Below is a small trained network, with its code and all its weights. Each question gives an input and a class and asks what happens when units are switched off, that is, made to give their printed mean instead of their output.

import numpy as np


def w(rows, s, z=0):
    codes = np.array(rows[::2]) - 128.0
    scale = np.full(codes.shape[1], s)
    scale[-1] = z or s
    return codes * scale


def f(y):
    return np.maximum(y, 0)


def log_softmax(a):
    a = a - a.max(-1, keepdims=True)
    return a - np.log(np.exp(a).sum(-1, keepdims=True))


def net(x, mask):
    res = np.array(x, float).reshape(1, 3) / 4 @ E
    y = f(res @ A[0][:, :-1].T + A[0][:, -1])
    res = res + np.where(mask, y, B[0][:, -1]) @ B[0][:, :-1]
    return log_softmax(res[-1] @ U[:, :-1].T + U[:, -1])


A, B = {}, {}
E = w([
[148,167,175,110,73,73],'x0',
[255,83,187,232,245,35],'x1',
[123,189,192,73,242,163],'x2',
],0.0059)
A[0] = w([
[133,68,55,224,51,88,235],'N0',
[106,111,137,62,157,129,11],'N1',
[58,139,67,59,28,185,252],'N2',
[202,186,132,197,167,108,247],'N3',
[187,83,158,254,135,96,27],'N4',
[118,47,68,172,63,55,99],'N5',
[189,89,131,202,181,43,1],'N6',
],0.0076,0.0019)
B[0] = w([
[59,150,164,58,225,134,202],'N0',
[120,219,179,137,171,95,142],'N1',
[97,215,172,122,130,185,254],'N2',
[35,169,197,83,116,153,194],'N3',
[53,232,168,124,100,255,191],'N4',
[156,170,130,40,235,83,180],'N5',
[98,207,222,125,65,222,195],'N6',
],0.007,0.0083)
U = w([
[130,172,143,63,196,133,234],'0',
[107,183,132,175,57,254,61],'1',
[97,157,136,133,134,156,253],'2',
[100,61,167,140,121,130,157],'3',
[157,91,71,200,105,56,3],'4',
[169,76,94,173,101,107,3],'5',
],0.0081,0.0031)

Each question gives the input, the list of numbers given to net, and the class t.
The units are the neurons (one row each of A and B). Each row of codes is followed by its name. A weight is (code - 128) times the scale printed after its matrix; where a second scale follows, it is the last column's (A, B and U).
mask holds one flag per neuron, in row order. A switched-off neuron (its flag False) gives its mean, the last column of its row in B, instead of its output. The means were averaged over made-up inputs and are rounded, as every weight is.
A unit's drop is (log p(t) with every unit on - log p(t) with that unit switched off) / (log p(t) with every unit on - log p(t) with every unit switched off).
The circuit of an input: a set's keep is (log p(t) with only the set's units on - log p(t) with every unit switched off) / (log p(t) with every unit on - log p(t) with every unit switched off). Starting from all 7 units, units are removed one at a time, each time the one whose removal leaves the highest keep (on an exact tie, the one counted first), for as long as the keep stays at least 0.8.
circuit, biggest first: the units of the circuit, biggest drop first
k most important neurons: the k neurons with the biggest drops, biggest first
drop of u: that unit's drop, to one decimal
input [4,-7,-8], class 0: circuit, biggest first -> (N5, N0)
input [-1,7,-3], class 1: circuit, biggest first -> (N4)
input [2,6,3], class 1: 2 most important neurons -> (N6, N4)
input [-5,7,-5], class 1: 2 most important neurons -> (N4, N6)
input [0,0,2], class 3: 2 most important neurons -> (N2, N4)
input [6,5,-8], class 0: 3 most important neurons -> (N5, N0, N2)
input [-2,-1,-1], class 3: 2 most important neurons -> (N4, N6)
input [-3,2,-6], class 0: drop of N5 -> 0.5
input [-8,-5,-8], class 0: 2 most important neurons -> (N5, N0)
input [4,-6,-7], class 0: drop of N0 -> 0.3
input [-5,7,-1], class 1: drop of N4 -> 0.4
input [3,-3,-6], class 0: drop of N0 -> 0.2
